Each row has a name. Each question is about the rows just above it.

bevo: [147 155  90 155 126 169 148 104]
vuma: [143 169 146 177 164 161 128 121]
zule: [146 171 122 197 120 132 156 135]
Latul: [135 133 106 162 155 165 179 138]
tuzi: [115 130 100 191 133 165 125 119]
ler: [147 159 106 166 173 154 113 109]
Kufo: [144 156 147 185 144 144 156 136]
fab: [162 162 103 146 146 116 156 162]
Tugav: [163 135  92 190 157 124 121 126]
kog: [174 146  85 161 170 138 138 120]
lal: [147 177  90 157 126 123 143 132]
zamod: [143 180 120 190 115 142 150 125]
Count of [162] in fab:
3
Count of [148] in bevo:
1
Times [157] occurs in Kufo:
0

fab: [111  99  99  99  99 111]
kog: [133 102 155 171 124 103]
Kufo: [191  98 105 127 189 171]
Latul: [ 64  99 117 138 182 103]
zule: [123 123 103 110 123 103]
vuma: [110 110 121 121 110 110]
ler: [177  91 138 147 127  88]
bevo: [111 119 130 130 102 119]
Count of [109] in vuma:
0
Count of [130] in bevo:
2
How many times does fab hold [99]?
4
Count of [123] in zule:
3

bevo: [116 116 116 124]
zamod: [134 135 134 134]
Latul: [115 151 150 149]
Count of [117] in bevo:
0
How many times does bevo hold [116]?
3
Times [150] occurs in Latul:
1
How many times does Latul hold [149]?
1
How many times does zamod hold [134]?
3
Times [135] occurs in zamod:
1

zule: [127 175 123  81 157 140 183  77 108 130 112 152 177 173 140 147 159  98
 117 132 165  86 114 129 125 110 130 103  95 146 122 161 161 138 105 148
 121 136 140 184 161  79  60 142 122 140 104 137]
ler: [102 115 148 141 115 149 106  79 173 122 148  72 157  57 109 104 146 154
 136 129  91 160 176 121 148 158  86 109 128 141 152 139 123 154 129 108
 148 138 107  85 116 184 185 160 104 126 138 127]
lal: [152 128 135 152 121 121  48 121 106 134  77  74 148  69 129 141 125  94
 147 102 142 140  96 136 132 141 121 122 152 102 121 160  92  81 143 127
 178  83 143 136 101 175 135 110  99 141 143  68]
zamod: [136 120 129 146 121 113  55 170  92 148 141 162 108 138 149 150  88 117
  85 106 139 115  77 146 136 143 125  76 190 100 165 160  94  76 157  76
  76  86 124 139 165 116 117  93 121 163 145 100]
vuma: [122 137 167 131 123 138  67 152  94 181 134 121 140 134 176 146 117 128
  88  89 140 111 101 134 152 152  89 140 186 113  89 149 114 100 174 117
 127  95 135 155 145 119 109  97  97 166 165  89]
Times [136] occurs in zamod:
2
How many times does zamod hold [76]?
4
Times [89] occurs in vuma:
4
Count of [141] in zule:
0

lal: [137 121 111 117 124 132 142 149 142  98  96 138  92 121 115 123 142 108
 131 135 104 137 124]
kog: [107 122 139 130  99 139 107 140 130 127 130 131 107 107 129 144 107 126
 115 122 111 107 101]
tuzi: [129 111 156 148 111 147 123 117 140 161 140 144 141 111 148 144 142 155
 140 146 122 125 142]
Latul: [ 98 136 171 137 118 133  93 114 105 147 156 121 153 122 145 162 147 147
 104 115 134 124 119]
zule: [157  87 159 103 107 173 158 141 184 150  91 183  96  96 155 142 179 158
 162 190  84 130 129]
Kufo: [ 98 180 141 129 127 155 120 156 121 153 153 146 159 137 134 114 129  94
 103 118 160 106 125]
bevo: [113 151 104 152 122 107 107 107 105 150 180 108 175 142 116 106 122 135
 128  95 170 120  98]
How many times does bevo hold [107]?
3
How many times does tuzi hold [148]?
2
How many times does kog hold [107]?
6
How many times does Latul hold [92]?
0

lal: [124 118 116 117]
vuma: [ 92  92  92 126]
kog: [117 117 116 116]
Times [91] occurs in vuma:
0
How many times does lal hold [116]?
1
How many times does lal hold [119]?
0
Count of [118] in kog:
0
Count of [116] in kog:
2

zamod: [169 110 169 113 169 162 113 113 168 169 171]
Latul: [169 141 161 192 150 138 118  78 123 154 127]
kog: [143  81 151 151  84 128 144  84 151  84 107]
tuzi: [163 153 119 151 178 134 153  96 153 163  99]
bevo: [164 140 101 151 140 134 189  96 150 163 162]
Count of [164] in bevo:
1
How many times does zamod hold [113]?
3
Times [169] occurs in zamod:
4
How many times does kog hold [151]?
3
Count of [163] in tuzi:
2
Times [162] occurs in bevo:
1

Tugav: [176 139 194  70  58]
zamod: [175 150  67  84 117]
ler: [148  79  80  79 148]
Latul: [ 59 140 140 140 140]
kog: [70 78 58 70 58]
Count of [149] in zamod:
0
How many times does kog hold [58]?
2
How many times does kog hold [71]?
0
How many times does Latul hold [140]?
4
How many times does zamod hold [117]?
1
How many times does ler hold [79]?
2
Times [176] occurs in Tugav:
1

zamod: [128 121 121 101 130 122  61 131 155 180 116 124 162 128 124]
Latul: [128 121 121 113 130 122  61 131 155 180 116 124 163 128 124]
Tugav: [123 133 149 119 131 138 157 122  92  92 132 141 102 129  98]
bevo: [122 132 151 101 137 138 118 125  94 118 129 140 120 129  80]
Kufo: [122 132 150 121 130 121 130 121  91  86 132 143 142 130 143]
Count of [130] in Kufo:
3
Count of [142] in Kufo:
1

kog: [190 146  63 135 205 130  63  63 205  63]
Latul: [141 141 134 144 144 179  98 134 144 121]
ler: [112 110 120 108 109  74 163 117 116 130]
fab: [129  95  95 135 152  95  95 152 180  77]
tuzi: [136 166 127 151 136 194  94 140 136 206]
zule: [176  75 170 155 190  88 123 156 184  57]
bevo: [185 126 170 178 199 125  80 186 134 111]
How many times does tuzi hold [135]?
0
How many times does kog hold [204]?
0
How many times does fab hold [94]?
0
Count of [129] in kog:
0
Count of [62] in kog:
0

kog: [176 185 179 185 139 170  75 185 176 176]
zamod: [131  84 179 185  67 170  75 179  85 176]
fab: [179  67 179 108  67 170  67 179 179 176]
Count of [66] in fab:
0
Count of [185] in kog:
3
How many times does kog hold [176]?
3

Kufo: [154 115 159 108]
Latul: [116 116 136 116]
vuma: [150 100 147 110]
zamod: [115 115 117 115]
kog: [170 116 151 151]
Tugav: [152 115 164 110]
zule: [152 112 152 152]
bevo: [160 107 173 104]
tuzi: [187 131 188 188]
Count of [118] in zamod:
0
How many times does tuzi hold [188]?
2
How many times does zule hold [153]?
0
Times [116] occurs in Latul:
3
How many times does zamod hold [115]?
3
Count of [187] in tuzi:
1
How many times does kog hold [150]?
0

zamod: [165 138  93 165 164 145]
Tugav: [126 131  80 182  70 101]
lal: [ 93 138  93 172 164 163]
tuzi: [168 168 140 118 127 106]
zule: [120 122  99 173 150 162]
bevo: [152 179 116 179 133  81]
vuma: [155  96  69  80 129  84]
Count of [179] in bevo:
2
Count of [93] in lal:
2
How many times does zamod hold [165]?
2
How many times does zule hold [162]?
1
Times [127] occurs in tuzi:
1
Times [163] occurs in lal:
1

bevo: [119 198 138 165 137 107 132 102 119]
kog: [138 198 138 165  97 107 106 138 137]
lal: [122 141 151 114 126 131 116 136 116]
Count of [138] in kog:
3
Times [119] occurs in bevo:
2

tuzi: [120 143 107 184 126 126]
bevo: [140 126 140 141 133 122]
Tugav: [141 130 140 121 121 135]
zamod: [120 143 105 185 127 126]
Latul: [126 139 104 184 139 126]
zule: [116 136 104 184 129 123]
vuma: [132 122  79  64 126 123]
kog: [140 116 155  97 131 134]
lal: [125 118  79  80 133 120]
ler: [119 144 122 178 127 127]
Count of [119] in ler:
1
Count of [140] in Latul:
0

lal: [ 98 153 157 131 111 130 114 101 127 145 109 132 139 129 125 160 115 134]
fab: [110 157 169 133 103 160 115 100 127 140 110 131 154 122 110 127 110 105]
Kufo: [ 98 153 157 131 111 130 114 101 127 145 102 132 139 129 175 118 121 104]
vuma: [103 166 178 128 159 128 114  95 124 150 102 133 159 191 191  95 111  92]
zule: [ 80 125 104  99 138 123 114 113 133 135 132 131  89 161 137 134 148 131]
tuzi: [ 98 153 157 122 111 129 114 101 127 145 113 132 139 129 175 118 121 104]
How many times does vuma hold [127]?
0
How many times does vuma hold [166]?
1
Times [110] occurs in fab:
4
Times [160] occurs in vuma:
0

